Below is a small trained network, with its code and all its weights. Each question gives an input and a target symbol and asks what happens when units are switched off, that is, made to give their printed mean instead of their output.

import numpy as np


def w(rows, s, z=0):
    codes = np.array(rows[::2]) - 128.0
    scale = np.full(codes.shape[1], s)
    scale[-1] = z or s
    return codes * scale


def norm(h):
    return h / np.sqrt((h * h).mean(-1, keepdims=True) + 1e-5)


def f(y):
    return y / 2 * (1 + np.tanh(0.7978845608 * (y + 0.044715 * y**3)))


def softmax(a):
    e = np.exp(a - a.max(-1, keepdims=True))
    return e / e.sum(-1, keepdims=True)


def log_softmax(a):
    a = a - a.max(-1, keepdims=True)
    return a - np.log(np.exp(a).sum(-1, keepdims=True))


def net(x, mask):
    ids = ['ΘΠΣΨΩβγεζημτφ'.index(c) for c in x.split()]
    T = len(ids)
    res = E[ids] + P[:T]
    u = 0
    for l in range(2):
        q, k, v = (norm(res) @ M[l].T for M in (Q, K, V))
        z = softmax(np.where(np.tri(T) > 0, q @ k.T / 2**0.5, -1e9)) @ v
        res = res + np.where(mask[u], z, O[l][:, -1]) @ O[l][:, :-1]
        u += 1
        y = f(norm(res) @ A[l][:, :-1].T + A[l][:, -1])
        res = res + np.where(mask[u : u + 8], y, B[l][:, -1]) @ B[l][:, :-1]
        u += 8
    return log_softmax(norm(res)[-1] @ U[:, :-1].T + U[:, -1])


Q, K, V, O, A, B = {}, {}, {}, {}, {}, {}
E = w([
[125,46,250,127,111,207],'Θ',
[243,101,157,134,131,205],'Π',
[84,228,26,147,76,31],'Σ',
[47,81,77,107,176,119],'Ψ',
[219,211,91,120,42,157],'Ω',
[90,91,214,144,142,75],'β',
[72,167,92,148,223,127],'γ',
[70,118,125,117,176,60],'ε',
[25,136,156,175,129,203],'ζ',
[17,161,109,197,161,109],'η',
[157,88,155,33,138,112],'μ',
[173,110,181,70,171,92],'τ',
[138,207,44,138,114,199],'φ',
],0.013)
P = w([
[162,71,107,174,126,165],'0',
[21,196,140,64,117,91],'1',
[98,21,78,66,165,131],'2',
[5,182,144,81,115,106],'3',
[95,24,93,77,167,131],'4',
[2,185,142,92,117,115],'5',
[101,38,105,98,166,138],'6',
],0.0098)
Q[0] = w([
[38,255,186,35,157,165],'L0H0',
[83,188,199,27,135,107],'L0H0',
],0.0066)
K[0] = w([
[212,66,126,254,232,173],'L0H0',
[174,123,138,203,107,59],'L0H0',
],0.0075)
V[0] = w([
[143,136,209,151,84,117],'L0H0',
[175,184,164,185,254,117],'L0H0',
],0.0067)
O[0] = w([
[94,2,42,122,91,158,74],'L0H0',
[84,39,156,240,195,136,3],'L0H0',
],0.01,0.0017)
A[0] = w([
[200,160,50,123,128,151,254],'L0N0',
[217,107,127,122,140,131,98],'L0N1',
[99,121,124,126,149,136,114],'L0N2',
[43,165,76,139,113,102,81],'L0N3',
[185,55,97,126,188,71,29],'L0N4',
[119,68,94,145,113,115,239],'L0N5',
[84,116,147,141,199,143,99],'L0N6',
[155,135,160,246,103,184,195],'L0N7',
],0.011,0.0028)
B[0] = w([
[2,135,186,122,123,108,196],'L0N0',
[173,99,75,67,196,210,147],'L0N1',
[221,123,134,135,110,133,165],'L0N2',
[175,121,142,105,96,83,253],'L0N3',
[244,184,148,103,141,103,160],'L0N4',
[102,207,207,113,168,113,177],'L0N5',
[166,117,99,124,94,129,210],'L0N6',
[94,131,76,79,183,96,155],'L0N7',
],0.0087,0.0056)
Q[1] = w([
[1,188,127,94,111,136],'L1H0',
[151,135,91,138,124,145],'L1H0',
],0.0099)
K[1] = w([
[69,124,77,247,254,211],'L1H0',
[128,142,191,130,64,109],'L1H0',
],0.0059)
V[1] = w([
[109,176,69,118,156,179],'L1H0',
[117,93,253,114,77,47],'L1H0',
],0.0062)
O[1] = w([
[252,105,159,70,177,168,195],'L1H0',
[146,132,123,92,211,138,245],'L1H0',
],0.011,0.0012)
A[1] = w([
[84,155,186,77,115,231,243],'L1N0',
[154,36,92,104,74,112,4],'L1N1',
[91,60,110,138,111,204,36],'L1N2',
[92,57,89,36,177,107,192],'L1N3',
[186,42,112,41,170,89,168],'L1N4',
[96,154,36,236,7,68,78],'L1N5',
[100,157,197,91,23,35,100],'L1N6',
[246,164,160,108,2,157,23],'L1N7',
],0.0077,0.0021)
B[1] = w([
[132,161,68,140,145,76,255],'L1N0',
[89,146,241,138,166,90,124],'L1N1',
[215,74,125,108,121,105,143],'L1N2',
[155,121,128,213,6,149,248],'L1N3',
[68,149,143,167,136,146,236],'L1N4',
[66,2,156,159,89,177,149],'L1N5',
[157,93,78,99,203,186,240],'L1N6',
[230,118,123,228,87,82,150],'L1N7',
],0.0087,0.0067)
U = w([
[132,59,190,149,103,188,208],'Θ',
[145,105,87,126,184,244,87],'Π',
[78,90,102,58,86,113,64],'Σ',
[56,174,174,182,54,110,99],'Ψ',
[150,159,64,58,120,122,49],'Ω',
[67,143,208,187,180,123,252],'β',
[97,173,93,187,216,141,230],'γ',
[134,190,156,112,154,7,113],'ε',
[218,96,97,178,86,64,77],'ζ',
[79,96,121,211,120,94,84],'η',
[158,168,176,68,63,162,188],'μ',
[201,156,143,113,176,134,202],'τ',
[73,198,104,101,158,142,74],'φ',
],0.011,0.0021)

Each question gives the input, a string of symbols that net reads in full, and the target symbol t.
The units are the heads (2 rows each of Q, K, V and O) and the neurons (one row each of A and B). Each row of codes is followed by its name. A weight is (code - 128) times the scale printed after its matrix; where a second scale follows, it is the last column's (O, A, B and U).
mask holds one flag per unit, layer by layer, with each layer's heads first. A switched-off unit (its flag False) gives its mean, the last column of its rows in O or B, instead of its output. The means were averaged over made-up inputs and are rounded, as every weight is.
A unit's drop is (log p(t) with every unit on - log p(t) with that unit switched off) / (log p(t) with every unit on - log p(t) with every unit switched off).
The circuit of an input: a set's keep is (log p(t) with only the set's units on - log p(t) with every unit switched off) / (log p(t) with every unit on - log p(t) with every unit switched off). Starting from the 12 units with the biggest drops (on a tie, the unit counted first), units are removed one at a time, each time the one whose removal leaves the highest keep (on an exact tie, the one counted first), for as long as the keep stays at least 0.8.
circuit, biggest first: the units of the circuit, biggest drop first
most important unit: the unit with the biggest drop
top k neurons: the k neurons with the biggest drops, biggest first
top k neurons in layer l: the k neurons of layer l with the biggest drops, biggest first
input Π Ψ ζ Ψ γ γ, target Θ: top 2 neurons in layer 1 => L1N5, L1N0
input ζ Θ φ γ ζ Σ, target ζ: most important unit => L1H0
input ε ζ Θ Π, target γ: circuit, biggest first => L0H0, L0N3, L1N0
input Θ ζ ε γ, target Σ: circuit, biggest first => L0N3, L0H0, L1N0
input γ ζ Π ε, target β: top 2 neurons => L1N0, L0N4
input φ Σ Ψ Ψ ε η, target τ: top 2 neurons => L0N3, L0N0
input ζ ζ Θ φ, target ζ: circuit, biggest first => L1H0, L0N7, L1N7
input β ε φ Θ τ τ, target Ψ: top 2 neurons => L1N3, L0N0
input Ω τ φ τ, target μ: circuit, biggest first => L1H0, L1N0
input ζ Ψ μ Π Σ Θ, target ζ: top 3 neurons => L1N7, L0N0, L0N7
input β Ψ Θ γ Ω γ, target Ψ: circuit, biggest first => L0H0, L1N6, L1N3
input Θ μ φ, target φ: top 2 neurons in layer 0 => L0N0, L0N6
input ζ Ψ η μ, target ζ: circuit, biggest first => L1H0, L1N7, L0N0
input γ Σ Ω Ψ, target β: circuit, biggest first => L0H0
input ζ φ γ Ψ ε ζ Ψ, target Ψ: top 3 neurons in layer 1 => L1N4, L1N6, L1N3
input η Σ Θ β Σ φ, target Π: top 3 neurons => L1N6, L1N5, L0N3
input Π Θ φ ε Ω β, target Θ: circuit, biggest first => L1H0, L1N6
input τ γ ε β Θ ζ, target η: top 3 neurons in layer 1 => L1N6, L1N2, L1N4
input ζ Π Ψ ε, target ζ: top 3 neurons => L0N7, L0N0, L1N7
input ε ζ γ μ Θ Π μ, target μ: most important unit => L1N6
input Θ γ φ Ω, target Σ: top 2 neurons => L0N0, L1N5
input ε Π τ Θ Π ζ, target γ: top 2 neurons => L1N0, L1N3
